x =
[[ 2.34  0.42 -2.58  2.29 -5.25  0.76  0.42]
 [ 2.34  0.42 -2.39  5.53 -3.80  0.76  0.42]
 [ 4.26  0.42 -2.39 -3.03 -5.16  0.76  0.42]
 [ 0.34  1.91 -2.39  3.59  0.04 -2.31  3.60]
 [ 2.34 -1.81 -2.04 -3.03 -3.80  3.43 -4.10]
 [ 5.27  0.42 -2.39 -3.27 -3.80  0.76  0.42]]
x[0, 0] -> 2.34
x[1, 2] -> -2.39
x[0, 1] -> 0.42
x[3] -> [0.34, 1.91, -2.39, 3.59, 0.04, -2.31, 3.60]
x[0] -> [2.34, 0.42, -2.58, 2.29, -5.25, 0.76, 0.42]
x[2, 1] -> 0.42
x[5, 5] -> 0.76
x[5, 3] -> -3.27
x[5, 6] -> 0.42
x[3, 1] -> 1.91
x[4, 0] -> 2.34
x[4, 1] -> -1.81
x[3, 4] -> 0.04
x[5] -> [5.27, 0.42, -2.39, -3.27, -3.80, 0.76, 0.42]
x[3, 6] -> 3.60
x[1, 4] -> -3.80
x[0, 5] -> 0.76
x[5, 0] -> 5.27
x[:, 4] -> [-5.25, -3.80, -5.16, 0.04, -3.80, -3.80]
x[3, 0] -> 0.34
x[2] -> [4.26, 0.42, -2.39, -3.03, -5.16, 0.76, 0.42]
x[:, 2] -> [-2.58, -2.39, -2.39, -2.39, -2.04, -2.39]
x[4, 2] -> -2.04
x[5, 1] -> 0.42
x[:, 1] -> [0.42, 0.42, 0.42, 1.91, -1.81, 0.42]
x[3, 5] -> -2.31

a = [-6.49 -5.91  2.59 -3.75 -1.75 -0.58  2.81  0.66]
a[0] = -6.49
a[7] = 0.66
a[3] = -3.75
a[6] = 2.81
a[5] = -0.58
a[1] = -5.91
a[4] = -1.75

grid =
[[ 0.68  0.00 -1.46 -0.78  1.00 -0.70  1.06  0.22  0.61  0.58]
 [-0.41  0.51  0.19 -0.92 -0.30  4.38  1.11 -0.34  0.21 -0.69]
 [ 1.47  0.96 -2.01 -3.02  1.88  5.26  4.43 -0.58  2.33  0.41]
 [-0.57 -0.91  0.73  2.46 -1.16 -6.16 -3.91  0.62 -1.55  0.15]
 [-2.04 -0.55  2.13  2.00 -1.56 -1.76 -2.72  0.10 -1.26 -0.43]
 [ 1.61  0.06  0.18  0.26 -0.48  2.72  2.10 -1.57 -0.34 -0.14]
 [-1.02 -0.16  0.43  0.37  0.04 -1.42 -0.63  0.71  0.06  0.10]
 [-1.92 -0.20  1.26  0.92 -0.57 -0.45 -2.69 -0.57 -0.35  0.02]
 [-0.35 -1.09  1.06  3.14 -1.93 -6.77 -4.98  0.52 -2.51 -0.23]
 [ 2.26  0.41 -2.01 -1.69  0.99  2.49  2.50 -0.72  1.11  0.32]
 [-0.51 -0.41  1.32  2.15 -2.39 -3.82 -3.84  0.05 -1.09 -0.36]
 [-0.38  0.39  0.49 -0.72  0.24  3.38  1.50 -0.40  0.72 -0.28]
 [ 2.02 -0.30 -1.23  0.05 -0.37 -2.23 -0.87 -0.10 -0.83  0.22]
 [-1.04  0.32  0.79 -0.33 -0.09  2.03  0.46 -0.09  0.28 -0.37]]
grid[0][0]	0.68
grid[-12][3]	-3.02
grid[-2][7]	-0.10
grid[5][-9]	0.06
grid[-14][-2]	0.61
grid[-6][-1]	-0.23
grid[-7]	[-1.92, -0.20, 1.26, 0.92, -0.57, -0.45, -2.69, -0.57, -0.35, 0.02]
grid[9][-5]	2.49
grid[2][-6]	1.88
grid[-9][0]	1.61
grid[:, 7]	[0.22, -0.34, -0.58, 0.62, 0.10, -1.57, 0.71, -0.57, 0.52, -0.72, 0.05, -0.40, -0.10, -0.09]
grid[:, 5]	[-0.70, 4.38, 5.26, -6.16, -1.76, 2.72, -1.42, -0.45, -6.77, 2.49, -3.82, 3.38, -2.23, 2.03]
grid[5][-1]	-0.14
grid[:, 8]	[0.61, 0.21, 2.33, -1.55, -1.26, -0.34, 0.06, -0.35, -2.51, 1.11, -1.09, 0.72, -0.83, 0.28]
grid[3]	[-0.57, -0.91, 0.73, 2.46, -1.16, -6.16, -3.91, 0.62, -1.55, 0.15]
grid[-5]	[2.26, 0.41, -2.01, -1.69, 0.99, 2.49, 2.50, -0.72, 1.11, 0.32]
grid[5][5]	2.72
grid[-6][5]	-6.77
grid[-2][-2]	-0.83
grid[-13][8]	0.21
grid[-4][-1]	-0.36
grid[11][3]	-0.72
grid[:, -8]	[-1.46, 0.19, -2.01, 0.73, 2.13, 0.18, 0.43, 1.26, 1.06, -2.01, 1.32, 0.49, -1.23, 0.79]
grid[2][5]	5.26
grid[-9]	[1.61, 0.06, 0.18, 0.26, -0.48, 2.72, 2.10, -1.57, -0.34, -0.14]
grid[1][-3]	-0.34
grid[12]	[2.02, -0.30, -1.23, 0.05, -0.37, -2.23, -0.87, -0.10, -0.83, 0.22]
grid[-4][3]	2.15
grid[-4][-3]	0.05
grid[-13][-5]	4.38
grid[10]	[-0.51, -0.41, 1.32, 2.15, -2.39, -3.82, -3.84, 0.05, -1.09, -0.36]
grid[-12][-4]	4.43
grid[-9][7]	-1.57
grid[:, -7]	[-0.78, -0.92, -3.02, 2.46, 2.00, 0.26, 0.37, 0.92, 3.14, -1.69, 2.15, -0.72, 0.05, -0.33]
grid[-14][3]	-0.78
grid[11][-10]	-0.38
